Below is a small trained network, with its code and all its weights. Each question gives an input and a target symbol and asks what happens when units are switched off, that is, made to give their printed mean instead of their output.

import numpy as np


def w(rows, s, z=0):
    codes = np.array(rows[::2]) - 128.0
    scale = np.full(codes.shape[1], s)
    scale[-1] = z or s
    return codes * scale


def f(y):
    return y / 2 * (1 + np.tanh(0.7978845608 * (y + 0.044715 * y**3)))


def softmax(a):
    e = np.exp(a - a.max(-1, keepdims=True))
    return e / e.sum(-1, keepdims=True)


def log_softmax(a):
    a = a - a.max(-1, keepdims=True)
    return a - np.log(np.exp(a).sum(-1, keepdims=True))


def net(x, mask):
    ids = ['βγδζηθλξπστφψω'.index(c) for c in x.split()]
    T = len(ids)
    res = E[ids] + P[:T]
    u = 0
    for l in range(2):
        r = res
        for j in range(3):
            rows = slice(2 * j, 2 * j + 2)
            q, k, v = (r @ M[l][rows].T for M in (Q, K, V))
            z = softmax(np.where(np.tri(T) > 0, q @ k.T / 2**0.5, -1e9)) @ v
            o = O[l][rows]
            res = res + np.where(mask[u + j], z, o[:, -1]) @ o[:, :-1]
        u += 3
        y = f(res @ A[l][:, :-1].T + A[l][:, -1])
        res = res + np.where(mask[u : u + 12], y, B[l][:, -1]) @ B[l][:, :-1]
        u += 12
    return log_softmax(res[-1] @ U[:, :-1].T + U[:, -1])


Q, K, V, O, A, B = {}, {}, {}, {}, {}, {}
E = w([
[144,136,135,103],'β',
[81,196,20,50],'γ',
[121,133,160,143],'δ',
[70,55,153,68],'ζ',
[180,143,184,155],'η',
[156,87,143,146],'θ',
[224,74,148,142],'λ',
[184,141,93,77],'ξ',
[252,182,111,77],'π',
[197,107,191,126],'σ',
[58,107,153,135],'τ',
[114,174,215,147],'φ',
[188,65,187,103],'ψ',
[50,171,204,166],'ω',
],0.018)
P = w([
[115,104,79,161],'0',
[133,38,180,135],'1',
[119,171,138,78],'2',
[139,99,19,188],'3',
[131,40,179,139],'4',
[120,164,134,73],'5',
[126,100,6,172],'6',
[132,38,179,141],'7',
[120,161,129,75],'8',
],0.015)
Q[0] = w([
[85,148,64,10],'0.h1',
[150,94,53,189],'0.h1',
[125,123,150,83],'0.h2',
[107,143,126,107],'0.h2',
[112,128,48,119],'0.h3',
[135,103,91,137],'0.h3',
],0.014)
K[0] = w([
[79,76,17,96],'0.h1',
[201,189,80,254],'0.h1',
[128,116,190,120],'0.h2',
[87,142,107,66],'0.h2',
[88,143,67,123],'0.h3',
[74,90,74,220],'0.h3',
],0.011)
V[0] = w([
[107,87,99,50],'0.h1',
[156,165,103,88],'0.h1',
[142,71,193,144],'0.h2',
[119,175,31,120],'0.h2',
[174,155,172,111],'0.h3',
[100,88,97,2],'0.h3',
],0.0085)
O[0] = w([
[100,121,74,34,254],'0.h1',
[122,152,134,151,96],'0.h1',
[134,155,66,138,217],'0.h2',
[69,253,162,177,38],'0.h2',
[128,162,129,67,123],'0.h3',
[146,116,65,154,240],'0.h3',
],0.0063,0.0049)
A[0] = w([
[131,126,4,103,179],'0.n1',
[80,164,102,115,109],'0.n2',
[177,209,154,142,223],'0.n3',
[196,89,119,87,68],'0.n4',
[138,123,67,233,3],'0.n5',
[174,229,61,155,73],'0.n6',
[60,81,169,122,158],'0.n7',
[107,137,92,146,33],'0.n8',
[186,114,158,179,130],'0.n9',
[142,100,129,60,77],'0.n10',
[183,91,93,70,223],'0.n11',
[135,216,126,110,65],'0.n12',
],0.012,0.0071)
B[0] = w([
[79,178,183,152,221],'0.n1',
[200,181,127,117,133],'0.n2',
[44,175,67,103,154],'0.n3',
[183,126,163,126,178],'0.n4',
[184,182,54,98,139],'0.n5',
[128,2,150,133,153],'0.n6',
[41,74,127,98,169],'0.n7',
[166,141,183,109,124],'0.n8',
[167,229,141,193,144],'0.n9',
[117,135,153,104,175],'0.n10',
[123,162,96,161,250],'0.n11',
[145,96,98,180,135],'0.n12',
],0.0091,0.018)
Q[1] = w([
[118,151,69,194],'1.h1',
[76,70,129,98],'1.h1',
[67,151,122,186],'1.h2',
[105,118,172,58],'1.h2',
[178,93,199,2],'1.h3',
[103,132,145,166],'1.h3',
],0.0096)
K[1] = w([
[185,156,61,222],'1.h1',
[79,94,109,113],'1.h1',
[99,127,75,253],'1.h2',
[150,95,105,119],'1.h2',
[169,114,146,66],'1.h3',
[146,140,145,150],'1.h3',
],0.0081)
V[1] = w([
[116,251,156,254],'1.h1',
[195,172,162,84],'1.h1',
[132,152,187,226],'1.h2',
[154,67,10,91],'1.h2',
[171,176,118,191],'1.h3',
[205,92,175,147],'1.h3',
],0.0067)
O[1] = w([
[124,145,94,162,100],'1.h1',
[204,216,137,197,30],'1.h1',
[86,132,89,215,111],'1.h2',
[254,33,62,50,155],'1.h2',
[163,66,229,150,72],'1.h3',
[82,89,238,83,3],'1.h3',
],0.0066,0.0051)
A[1] = w([
[194,242,122,164,95],'1.n1',
[138,68,235,129,72],'1.n2',
[70,79,154,80,60],'1.n3',
[66,136,58,134,106],'1.n4',
[156,102,138,151,247],'1.n5',
[39,173,128,70,116],'1.n6',
[111,199,153,84,108],'1.n7',
[177,165,156,127,221],'1.n8',
[93,66,146,214,105],'1.n9',
[122,192,134,8,136],'1.n10',
[126,15,127,107,233],'1.n11',
[181,10,138,160,63],'1.n12',
],0.013,0.012)
B[1] = w([
[147,63,128,103,230],'1.n1',
[116,142,58,90,153],'1.n2',
[161,107,148,62,220],'1.n3',
[170,120,139,103,227],'1.n4',
[61,181,132,160,179],'1.n5',
[179,179,96,135,247],'1.n6',
[133,64,137,154,162],'1.n7',
[89,183,131,86,189],'1.n8',
[130,94,249,104,158],'1.n9',
[102,127,171,137,229],'1.n10',
[86,122,101,201,253],'1.n11',
[239,160,171,186,156],'1.n12',
],0.014,0.017)
U = w([
[180,138,162,182,98],'β',
[145,213,134,132,131],'γ',
[52,146,57,184,159],'δ',
[69,197,88,124,255],'ζ',
[94,76,179,120,75],'η',
[85,61,70,107,143],'θ',
[241,158,34,134,45],'λ',
[27,130,125,113,143],'ξ',
[93,152,175,106,160],'π',
[157,185,95,173,114],'σ',
[187,66,196,147,67],'τ',
[249,130,157,151,74],'φ',
[91,108,151,170,162],'ψ',
[205,114,169,44,123],'ω',
],0.014,0.0083)

Each question gives the input, a string of symbols that net reads in full, and the target symbol t.
The units are the heads (2 rows each of Q, K, V and O) and the neurons (one row each of A and B). Each row of codes is followed by its name. A weight is (code - 128) times the scale printed after its matrix; where a second scale follows, it is the last column's (O, A, B and U).
mask holds one flag per unit, layer by layer, with each layer's heads first. A switched-off unit (its flag False) gives its mean, the last column of its rows in O or B, instead of its output. The means were averaged over made-up inputs and are rounded, as every weight is.
A unit's drop is (log p(t) with every unit on - log p(t) with that unit switched off) / (log p(t) with every unit on - log p(t) with every unit switched off).
The circuit of an input: a set's keep is (log p(t) with only the set's units on - log p(t) with every unit switched off) / (log p(t) with every unit on - log p(t) with every unit switched off). Starting from the 12 units with the biggest drops (on a tie, the unit counted first), units are removed one at a time, each time the one whose removal leaves the highest keep (on an exact tie, the one counted first), for as long as the keep stays at least 0.8.
units of the circuit, in order: the units of the circuit, biggest drop first
most important unit: the unit with the biggest drop
top k neurons: the k neurons with the biggest drops, biggest first
top k neurons in layer l: the k neurons of layer l with the biggest drops, biggest first
which heads matter: for each layer, one digit per head in row order, 1 if its drop is at least 0.15 and else 0, layers parted by /
input τ ζ β β ζ β η η, target π: top 2 neurons in layer 0	(0.n9; 0.n11)
input ζ ζ ζ ζ ζ φ δ ζ ξ, target ω: top 3 neurons in layer 0	(0.n11; 0.n7; 0.n4)
input ξ ξ ψ ξ ζ η ξ λ, target φ: most important unit	0.n1
input ζ σ θ π φ, target ξ: which heads matter	001 / 000
input γ ζ ζ ζ δ π π σ ζ, target ω: which heads matter	100 / 000
input θ ζ ξ τ π θ ζ ζ τ, target ω: units of the circuit, in order	(1.n3; 1.h1; 0.n7; 0.n11)
input θ γ β, target λ: units of the circuit, in order	(1.n9; 1.n5; 1.n6)
input λ σ β β ζ β σ λ, target φ: which heads matter	110 / 100
input θ π π θ ξ ζ ζ, target ψ: top 2 neurons in layer 1	(1.n9; 1.n1)
input ψ ω ζ σ τ, target τ: top 2 neurons in layer 1	(1.n12; 1.n11)
input ζ θ ζ ζ ζ, target θ: which heads matter	100 / 000
input τ ψ σ π β, target δ: units of the circuit, in order	(1.n11; 0.n1; 1.n3)
input π δ σ ζ ζ γ β ζ φ, target ω: top 2 neurons in layer 0	(0.n11; 0.n9)
input ζ ζ ζ δ, target λ: top 2 neurons in layer 0	(0.n5; 0.n11)
input ζ ζ π, target ω: which heads matter	100 / 001
input π ζ ζ σ ξ, target ζ: most important unit	1.n3
input θ β ζ π ζ σ λ ζ, target θ: top 3 neurons	(1.n11; 1.n3; 1.n2)
input ζ ζ δ λ λ τ β π σ, target π: top 2 neurons in layer 1	(1.n11; 1.n10)
input φ τ θ π θ ζ λ δ ζ, target ω: top 4 neurons	(1.n3; 1.n6; 1.n10; 1.n5)
input θ ζ ζ θ ω θ, target ζ: units of the circuit, in order	(1.n1; 1.n12)
input ω β ζ π σ ζ σ ω, target η: units of the circuit, in order	(1.n9; 0.n7)
input δ π β β σ β ζ ψ, target σ: top 4 neurons	(1.n12; 0.n1; 1.n2; 1.n5)
